Here is a tiny trained network, its code and every weight. The questions are about switching its units off for an input and a class, where a switched-off unit gives its printed mean instead of its output.

import numpy as np


def w(rows, s, z=0):
    codes = np.array(rows[::2]) - 128.0
    scale = np.full(codes.shape[1], s)
    scale[-1] = z or s
    return codes * scale


def f(y):
    return y / 2 * (1 + np.tanh(0.7978845608 * (y + 0.044715 * y**3)))


def log_softmax(a):
    a = a - a.max(-1, keepdims=True)
    return a - np.log(np.exp(a).sum(-1, keepdims=True))


def net(x, mask):
    res = np.array(x, float).reshape(1, 5) / 4 @ E
    y = f(res @ A[0][:, :-1].T + A[0][:, -1])
    res = res + np.where(mask, y, B[0][:, -1]) @ B[0][:, :-1]
    return log_softmax(res[-1] @ U[:, :-1].T + U[:, -1])


A, B = {}, {}
E = w([
[111,103,75,168,57,149,116,105,169,128,93,119],'x0',
[73,199,38,144,94,130,202,106,87,104,153,165],'x1',
[86,146,172,198,130,73,199,83,146,190,112,118],'x2',
[123,136,164,174,178,165,78,100,174,85,129,113],'x3',
[156,152,97,101,152,156,153,1,39,249,124,146],'x4',
],0.012)
A[0] = w([
[143,122,126,133,95,137,151,126,159,151,129,125,86],'neuron 0',
[91,131,93,123,134,147,127,102,124,130,136,132,170],'neuron 1',
[105,159,196,183,163,119,142,134,166,84,134,127,183],'neuron 2',
[124,134,103,101,155,131,121,144,116,108,151,137,182],'neuron 3',
[160,146,144,107,157,135,139,138,96,97,151,124,100],'neuron 4',
[131,88,93,127,143,106,93,127,152,115,98,146,139],'neuron 5',
[118,108,85,145,121,118,140,125,142,154,107,140,91],'neuron 6',
[125,137,64,156,115,151,105,76,150,125,123,124,142],'neuron 7',
[134,110,147,108,117,112,145,168,128,129,129,127,52],'neuron 8',
[135,148,108,122,134,135,113,127,112,111,126,141,115],'neuron 9',
[90,141,87,197,74,124,181,91,176,143,125,130,156],'neuron 10',
[145,111,160,136,114,128,97,125,149,132,115,138,189],'neuron 11',
[161,123,163,141,170,124,98,108,136,129,127,115,128],'neuron 12',
[118,170,93,133,148,136,179,55,56,182,126,128,247],'neuron 13',
[104,145,149,130,120,137,129,141,157,101,120,136,106],'neuron 14',
[146,120,200,121,138,125,121,130,122,162,118,126,185],'neuron 15',
[131,113,149,129,144,120,94,143,145,153,126,108,150],'neuron 16',
[146,126,196,115,139,151,101,140,129,125,134,150,145],'neuron 17',
[181,96,66,108,124,156,36,118,132,110,125,126,160],'neuron 18',
[105,120,112,82,101,145,128,140,125,137,141,130,168],'neuron 19',
[159,127,70,94,131,134,105,106,73,140,122,132,81],'neuron 20',
[170,86,249,124,161,142,64,98,153,165,115,120,177],'neuron 21',
[114,106,142,156,109,124,147,78,156,203,123,126,151],'neuron 22',
[131,85,97,120,92,124,121,120,130,150,108,104,4],'neuron 23',
],0.015,0.0033)
B[0] = w([
[126,106,123,96,139,96,132,123,107,106,92,114,141],'neuron 0',
[146,145,143,159,163,110,134,149,118,149,125,133,159],'neuron 1',
[44,67,122,87,123,85,145,111,154,148,163,129,207],'neuron 2',
[118,123,138,144,109,105,58,122,127,132,58,94,154],'neuron 3',
[105,154,112,181,126,107,97,148,141,124,90,125,153],'neuron 4',
[126,147,130,111,128,166,130,125,92,166,141,133,152],'neuron 5',
[121,179,163,152,134,127,175,139,146,121,81,137,153],'neuron 6',
[176,163,125,141,171,129,89,137,99,143,172,154,172],'neuron 7',
[130,107,116,130,126,145,102,84,135,147,181,143,149],'neuron 8',
[120,176,152,132,142,150,175,153,118,137,102,133,141],'neuron 9',
[41,152,126,147,153,62,94,157,133,80,9,100,213],'neuron 10',
[142,120,117,119,82,149,119,108,130,118,163,102,162],'neuron 11',
[128,99,116,94,113,125,147,132,123,156,185,138,172],'neuron 12',
[201,137,125,246,212,74,125,114,125,147,210,166,252],'neuron 13',
[100,114,143,112,141,118,198,93,110,168,115,131,161],'neuron 14',
[144,69,114,128,98,81,128,105,150,104,183,134,178],'neuron 15',
[130,115,144,116,91,147,182,107,119,136,116,124,163],'neuron 16',
[102,106,112,133,108,107,199,105,128,121,105,116,172],'neuron 17',
[78,162,115,60,155,233,80,149,140,125,180,134,189],'neuron 18',
[148,132,152,161,158,139,8,108,144,125,131,101,152],'neuron 19',
[135,105,136,104,136,170,188,99,132,148,236,153,179],'neuron 20',
[160,7,155,74,41,122,181,103,149,157,184,125,235],'neuron 21',
[213,133,123,169,49,100,107,150,104,108,83,115,193],'neuron 22',
[114,145,127,149,153,114,130,146,127,97,91,119,146],'neuron 23',
],0.015,0.024)
U = w([
[184,171,121,188,127,67,98,148,95,118,36,101,155],'0',
[165,149,125,103,125,171,212,107,108,167,86,126,5],'1',
[14,153,99,94,166,128,110,147,172,125,96,92,162],'2',
[141,2,161,93,23,91,165,83,190,186,137,74,162],'3',
[217,141,111,168,193,103,122,93,93,221,228,184,186],'4',
[199,121,113,61,57,230,74,131,118,171,141,84,71],'5',
],0.0083,0.0022)

Each question gives the input, the list of numbers given to net, and the class t.
The units are the neurons (one row each of A and B). Each row of codes is followed by its name. A weight is (code - 128) times the scale printed after its matrix; where a second scale follows, it is the last column's (A, B and U).
mask holds one flag per neuron, in row order. A switched-off neuron (its flag False) gives its mean, the last column of its row in B, instead of its output. The means were averaged over made-up inputs and are rounded, as every weight is.
A unit's drop is (log p(t) with every unit on - log p(t) with that unit switched off) / (log p(t) with every unit on - log p(t) with every unit switched off).
The circuit of an input: a set's keep is (log p(t) with only the set's units on - log p(t) with every unit switched off) / (log p(t) with every unit on - log p(t) with every unit switched off). Starting from the 12 units with the biggest drops (on a tie, the unit counted first), units are removed one at a time, each time the one whose removal leaves the highest keep (on an exact tie, the one counted first), for as long as the keep stays at least 0.8.
units of the circuit, in order: the units of the circuit, biggest drop first
most important unit: the unit with the biggest drop
top k neurons: the k neurons with the biggest drops, biggest first
drop of u: that unit's drop, to one decimal
input [2,5,-1,4,-5], class 2: most important unit : neuron 21
input [8,-1,5,-6,7], class 0: top 2 neurons : (neuron 10; neuron 22)
input [2,0,-8,1,-7], class 2: top 2 neurons : (neuron 21; neuron 22)
input [1,0,-5,7,-1], class 5: units of the circuit, in order : (neuron 18; neuron 13)
input [-5,3,5,-3,-5], class 2: units of the circuit, in order : (neuron 21; neuron 13)
input [7,3,0,2,5], class 4: top 3 neurons : (neuron 13; neuron 7; neuron 20)
input [-7,8,8,7,-2], class 2: top 2 neurons : (neuron 2; neuron 10)
input [6,5,-8,-6,-4], class 2: units of the circuit, in order : (neuron 21; neuron 13)
input [0,7,-7,-1,-6], class 2: top 2 neurons : (neuron 21; neuron 13)
input [-4,0,-6,-5,-4], class 5: top 2 neurons : (neuron 10; neuron 13)
input [-3,-4,-8,4,4], class 3: top 2 neurons : (neuron 21; neuron 17)
input [4,-6,-7,6,7], class 5: top 3 neurons : (neuron 18; neuron 2; neuron 7)
input [0,7,-1,-3,-1], class 0: top 2 neurons : (neuron 10; neuron 21)
input [7,2,-6,5,-7], class 2: units of the circuit, in order : (neuron 21)
input [-3,4,-7,-3,-1], class 5: top 3 neurons : (neuron 13; neuron 10; neuron 2)
input [2,-2,-6,2,-7], class 5: top 2 neurons : (neuron 18; neuron 10)
input [6,-6,-3,-5,-8], class 5: top 2 neurons : (neuron 18; neuron 5)
input [-6,-1,-6,0,3], class 3: top 3 neurons : (neuron 13; neuron 7; neuron 3)
input [1,3,6,8,-8], class 2: top 2 neurons : (neuron 21; neuron 10)
input [-3,6,8,-7,-4], class 0: units of the circuit, in order : (neuron 10)
input [-4,1,-8,-8,0], class 5: top 2 neurons : (neuron 13; neuron 10)
input [5,-2,-5,5,-2], class 5: drop of neuron 18 : 0.2
input [6,6,3,7,3], class 0: drop of neuron 10 : 0.7
input [7,2,4,7,2], class 0: drop of neuron 3 : 0.0
input [-7,-3,-7,-5,-6], class 5: drop of neuron 13 : 0.1
